Below are the code and all the weights of a small trained network. Each question names an input and a class and asks about switching units off, where a switched-off unit gives its printed mean instead of its output.

import numpy as np


def w(rows, s, z=0):
    codes = np.array(rows[::2]) - 128.0
    scale = np.full(codes.shape[1], s)
    scale[-1] = z or s
    return codes * scale


def f(y):
    return y / 2 * (1 + np.tanh(0.7978845608 * (y + 0.044715 * y**3)))


def log_softmax(a):
    a = a - a.max(-1, keepdims=True)
    return a - np.log(np.exp(a).sum(-1, keepdims=True))


def net(x, mask):
    res = np.array(x, float).reshape(1, 2) / 4 @ E
    y = f(res @ A[0][:, :-1].T + A[0][:, -1])
    res = res + np.where(mask, y, B[0][:, -1]) @ B[0][:, :-1]
    return log_softmax(res[-1] @ U[:, :-1].T + U[:, -1])


A, B = {}, {}
E = w([
[24,255,153,114],'x0',
[208,209,59,135],'x1',
],0.0094)
A[0] = w([
[67,206,144,141,84],'neuron 0',
[44,187,146,51,171],'neuron 1',
[168,13,84,154,143],'neuron 2',
[215,202,71,100,80],'neuron 3',
[247,180,2,165,161],'neuron 4',
[64,216,127,96,108],'neuron 5',
[110,115,126,68,254],'neuron 6',
[96,108,148,141,60],'neuron 7',
[43,47,201,135,87],'neuron 8',
[159,182,40,175,92],'neuron 9',
[162,58,29,187,177],'neuron 10',
],0.0098,0.007)
B[0] = w([
[197,60,165,45,186],'neuron 0',
[108,112,138,48,224],'neuron 1',
[97,114,144,36,215],'neuron 2',
[157,52,235,199,189],'neuron 3',
[48,105,179,129,252],'neuron 4',
[103,49,221,27,202],'neuron 5',
[6,241,54,183,195],'neuron 6',
[254,52,246,162,126],'neuron 7',
[65,2,222,232,197],'neuron 8',
[100,21,247,245,174],'neuron 9',
[67,133,121,7,210],'neuron 10',
],0.0072,0.011)
U = w([
[88,62,208,234,120],'0',
[122,106,133,2,89],'1',
[73,186,62,124,246],'2',
[159,164,89,173,93],'3',
[182,157,86,184,93],'4',
[155,157,51,166,96],'5',
],0.013,0.014)

Each question gives the input, the list of numbers given to net, and the class t.
The units are the neurons (one row each of A and B). Each row of codes is followed by its name. A weight is (code - 128) times the scale printed after its matrix; where a second scale follows, it is the last column's (A, B and U).
mask holds one flag per neuron, in row order. A switched-off neuron (its flag False) gives its mean, the last column of its row in B, instead of its output. The means were averaged over made-up inputs and are rounded, as every weight is.
A unit's drop is (log p(t) with every unit on - log p(t) with that unit switched off) / (log p(t) with every unit on - log p(t) with every unit switched off).
The circuit of an input: a set's keep is (log p(t) with only the set's units on - log p(t) with every unit switched off) / (log p(t) with every unit on - log p(t) with every unit switched off). Starting from all 11 units, units are removed one at a time, each time the one whose removal leaves the highest keep (on an exact tie, the one counted first), for as long as the keep stays at least 0.8.
circuit, biggest first: the units of the circuit, biggest drop first
top k neurons: the k neurons with the biggest drops, biggest first
drop when u is switched off: that unit's drop, to one decimal
input [5,-4], class 1: circuit, biggest first -> (neuron 1)
input [-5,-4], class 1: top 4 neurons -> (neuron 2; neuron 9; neuron 10; neuron 3)
input [4,5], class 0: top 4 neurons -> (neuron 9; neuron 10; neuron 3; neuron 2)
input [-1,3], class 2: circuit, biggest first -> (neuron 8; neuron 5)
input [-7,8], class 0: top 3 neurons -> (neuron 9; neuron 3; neuron 4)
input [-4,0], class 1: top 2 neurons -> (neuron 2; neuron 10)
input [5,6], class 0: top 3 neurons -> (neuron 9; neuron 3; neuron 10)
input [7,-6], class 1: top 3 neurons -> (neuron 1; neuron 0; neuron 9)
input [-4,-2], class 1: top 2 neurons -> (neuron 2; neuron 10)
input [-3,3], class 2: top 3 neurons -> (neuron 8; neuron 5; neuron 0)
input [2,1], class 2: drop when neuron 8 is switched off -> 0.1
input [6,-4], class 1: drop when neuron 9 is switched off -> 0.1
input [0,0], class 2: drop when neuron 6 is switched off -> 0.0
input [-5,8], class 0: drop when neuron 9 is switched off -> 0.2
input [7,0], class 1: top neuron -> (neuron 5)
